-1.58,+0.24
-4.08,+0.89
-5.46,+1.29
+0.08,-0.11
+1.28,-0.12
->
-1.58,+0.24
-4.08,+0.89
-5.46,+1.29

+6.27,-5.12,+5.71,+3.13,-0.52
-1.99,-1.35,+4.24,+0.11,+4.10
+6.33,-3.09,-2.06,+2.22,-4.13
-2.39,+6.46,-5.18,-6.68,+5.97
->
+6.27,-5.12
-1.99,-1.35
+6.33,-3.09

-0.20,-0.35,-0.29,-1.09,-0.75
+0.47,+6.37,+2.10,+4.53,+2.08
-1.23,-0.44,-0.55,+1.07,+2.11
-0.85,-1.59,-0.37,+6.18,+4.45
->
-0.20,-0.35
+0.47,+6.37
-1.23,-0.44

-1.05,+0.07
-0.67,-4.96
+2.91,-0.87
+1.79,-3.13
-7.26,+4.38
->
-1.05,+0.07
-0.67,-4.96
+2.91,-0.87

+4.81,-0.59
+0.31,+5.89
+1.67,-3.96
+3.18,-1.64
+2.30,+3.74
->
+4.81,-0.59
+0.31,+5.89
+1.67,-3.96

+5.76,+2.82,-4.52,+3.20
+0.16,+6.19,-1.51,-5.25
-1.35,-0.75,+1.61,+0.47
->
+5.76,+2.82
+0.16,+6.19
-1.35,-0.75

-5.56,+3.15,-2.00
-0.29,+5.96,-3.01
-4.11,+4.59,-2.63
+0.00,+5.97,-3.02
->
-5.56,+3.15
-0.29,+5.96
-4.11,+4.59

-3.16,-0.82,+0.00,+2.71
-0.25,-2.72,-1.39,+0.59
+2.47,+5.68,+3.21,-4.82
-3.37,+3.38,+1.02,+1.48
+4.01,-1.12,+0.36,-4.38
->
-3.16,-0.82
-0.25,-2.72
+2.47,+5.68
---
+2.18,+0.57,+0.02,+3.44,+1.98,+2.52,-1.06,-1.74
-3.87,+2.15,+2.58,-1.29,-2.92,-3.28,+1.30,+1.12
+0.98,-1.03,-1.95,+1.12,-6.98,+1.09,-1.46,+1.53
-1.87,+2.05,+7.18,+3.32,+2.54,-1.12,-0.03,-0.91
-1.45,-2.19,-2.85,-1.32,+1.39,-1.04,-1.15,-1.85
-0.41,+0.36,-2.71,-1.03,-6.69,-0.38,+3.69,+4.32
-1.75,+5.57,+5.25,-2.86,+4.42,-2.80,+0.16,+0.56
+0.82,+1.47,+2.45,+1.23,+1.20,+0.24,-3.05,-4.29
-1.05,-0.54,+1.77,-3.44,+3.54,-0.86,+2.63,+3.56
+3.71,-2.93,-5.11,-0.35,+2.35,+4.14,-0.03,-0.43
+2.12,-1.65,-5.03,-3.25,-2.17,+2.42,+1.58,+2.08
->
+2.08,+1.58,+2.42,-2.17,-3.25,-5.03,-1.65,+2.12
-0.43,-0.03,+4.14,+2.35,-0.35,-5.11,-2.93,+3.71
+3.56,+2.63,-0.86,+3.54,-3.44,+1.77,-0.54,-1.05
-4.29,-3.05,+0.24,+1.20,+1.23,+2.45,+1.47,+0.82
+0.56,+0.16,-2.80,+4.42,-2.86,+5.25,+5.57,-1.75
+4.32,+3.69,-0.38,-6.69,-1.03,-2.71,+0.36,-0.41
-1.85,-1.15,-1.04,+1.39,-1.32,-2.85,-2.19,-1.45
-0.91,-0.03,-1.12,+2.54,+3.32,+7.18,+2.05,-1.87
+1.53,-1.46,+1.09,-6.98,+1.12,-1.95,-1.03,+0.98
+1.12,+1.30,-3.28,-2.92,-1.29,+2.58,+2.15,-3.87
-1.74,-1.06,+2.52,+1.98,+3.44,+0.02,+0.57,+2.18

+1.67,-5.46,+4.64,-4.73,-2.33,+0.15,+2.85,+4.60
-0.27,+4.22,-4.49,-1.47,-3.85,+4.12,+3.42,-5.28
+1.73,-1.40,+4.04,+3.04,+5.35,-4.51,-2.72,-2.32
+2.45,+2.06,+0.92,-2.52,-3.69,-4.17,+4.39,+2.33
->
+2.33,+4.39,-4.17,-3.69,-2.52,+0.92,+2.06,+2.45
-2.32,-2.72,-4.51,+5.35,+3.04,+4.04,-1.40,+1.73
-5.28,+3.42,+4.12,-3.85,-1.47,-4.49,+4.22,-0.27
+4.60,+2.85,+0.15,-2.33,-4.73,+4.64,-5.46,+1.67

+2.62,+1.15,-0.34,-0.67,+0.00,-0.06,+1.18,+0.29,-0.52,+0.52
-0.31,-0.72,-3.64,-0.21,-1.41,+1.70,+0.91,+0.98,+1.16,+2.12
+0.41,-0.08,+0.08,-0.39,-0.14,-0.57,+0.03,+0.16,-0.22,-0.23
-0.21,+0.43,-4.86,+1.15,-3.28,-0.30,+0.77,+0.33,+1.86,+4.03
+0.40,-1.23,+1.74,-0.33,-0.08,+3.12,+1.70,+1.07,-0.24,-0.98
+0.86,-0.77,-5.23,-1.09,-3.35,-1.18,+1.44,+1.47,+3.32,+2.97
+0.40,-0.50,+0.14,-0.26,+0.09,-0.07,-0.54,+0.23,+0.26,-0.03
-1.56,+4.31,+2.89,+4.07,-3.31,-4.69,+2.23,+0.99,+0.64,+3.45
+0.59,+3.70,+0.59,-2.63,+4.06,-0.45,-0.01,-1.86,-1.94,+0.17
->
+0.17,-1.94,-1.86,-0.01,-0.45,+4.06,-2.63,+0.59,+3.70,+0.59
+3.45,+0.64,+0.99,+2.23,-4.69,-3.31,+4.07,+2.89,+4.31,-1.56
-0.03,+0.26,+0.23,-0.54,-0.07,+0.09,-0.26,+0.14,-0.50,+0.40
+2.97,+3.32,+1.47,+1.44,-1.18,-3.35,-1.09,-5.23,-0.77,+0.86
-0.98,-0.24,+1.07,+1.70,+3.12,-0.08,-0.33,+1.74,-1.23,+0.40
+4.03,+1.86,+0.33,+0.77,-0.30,-3.28,+1.15,-4.86,+0.43,-0.21
-0.23,-0.22,+0.16,+0.03,-0.57,-0.14,-0.39,+0.08,-0.08,+0.41
+2.12,+1.16,+0.98,+0.91,+1.70,-1.41,-0.21,-3.64,-0.72,-0.31
+0.52,-0.52,+0.29,+1.18,-0.06,+0.00,-0.67,-0.34,+1.15,+2.62

-1.35,+4.18,+4.63,-5.62,-2.39,-4.86
+0.29,+4.91,+5.39,-5.12,-1.30,-4.61
+0.09,+4.44,+5.38,-5.24,-0.94,-4.67
+0.34,+5.12,+5.33,-5.11,-2.03,-4.61
+0.33,+4.58,+5.40,-5.16,-0.93,-4.63
->
-4.63,-0.93,-5.16,+5.40,+4.58,+0.33
-4.61,-2.03,-5.11,+5.33,+5.12,+0.34
-4.67,-0.94,-5.24,+5.38,+4.44,+0.09
-4.61,-1.30,-5.12,+5.39,+4.91,+0.29
-4.86,-2.39,-5.62,+4.63,+4.18,-1.35

-1.56,-3.47,+4.95,+1.92,+1.61,+6.10,+5.84,-3.97,+3.60,+5.70,-6.69,+4.08
+1.22,-0.31,-0.24,-0.60,+3.53,+2.39,+0.63,+1.20,+2.28,+1.33,-1.96,+0.67
-3.67,-2.30,+1.07,+2.45,+0.01,+0.74,+4.75,-2.02,+0.76,+2.70,-1.44,-0.99
+1.68,+2.12,-2.19,-0.74,+1.97,-1.10,-1.89,+2.42,-0.30,-1.67,+3.17,-1.61
+1.24,+1.59,+1.99,+0.33,-0.88,+0.91,-0.65,-2.18,-1.04,-0.34,+1.98,+1.50
->
+1.50,+1.98,-0.34,-1.04,-2.18,-0.65,+0.91,-0.88,+0.33,+1.99,+1.59,+1.24
-1.61,+3.17,-1.67,-0.30,+2.42,-1.89,-1.10,+1.97,-0.74,-2.19,+2.12,+1.68
-0.99,-1.44,+2.70,+0.76,-2.02,+4.75,+0.74,+0.01,+2.45,+1.07,-2.30,-3.67
+0.67,-1.96,+1.33,+2.28,+1.20,+0.63,+2.39,+3.53,-0.60,-0.24,-0.31,+1.22
+4.08,-6.69,+5.70,+3.60,-3.97,+5.84,+6.10,+1.61,+1.92,+4.95,-3.47,-1.56

+5.35,-0.18,-0.02,+1.05,+1.64,+0.28,+0.81,+0.07,-0.75,+0.79,+0.05,+0.06
-1.72,-0.61,+1.28,-0.94,-0.02,+0.85,-0.86,-0.15,-2.25,-1.24,-0.68,+0.38
+3.46,-0.33,+1.28,-0.01,-0.01,+0.71,+1.97,-1.06,+0.37,-0.30,-0.91,+0.57
+1.31,-0.12,+0.38,+0.66,+0.06,-0.40,+1.37,-0.40,-1.31,+0.17,-0.02,-0.11
-0.44,-0.41,-0.31,+0.41,+0.01,+0.74,+0.63,-0.24,+1.39,-0.60,-1.37,-0.92
->
-0.92,-1.37,-0.60,+1.39,-0.24,+0.63,+0.74,+0.01,+0.41,-0.31,-0.41,-0.44
-0.11,-0.02,+0.17,-1.31,-0.40,+1.37,-0.40,+0.06,+0.66,+0.38,-0.12,+1.31
+0.57,-0.91,-0.30,+0.37,-1.06,+1.97,+0.71,-0.01,-0.01,+1.28,-0.33,+3.46
+0.38,-0.68,-1.24,-2.25,-0.15,-0.86,+0.85,-0.02,-0.94,+1.28,-0.61,-1.72
+0.06,+0.05,+0.79,-0.75,+0.07,+0.81,+0.28,+1.64,+1.05,-0.02,-0.18,+5.35
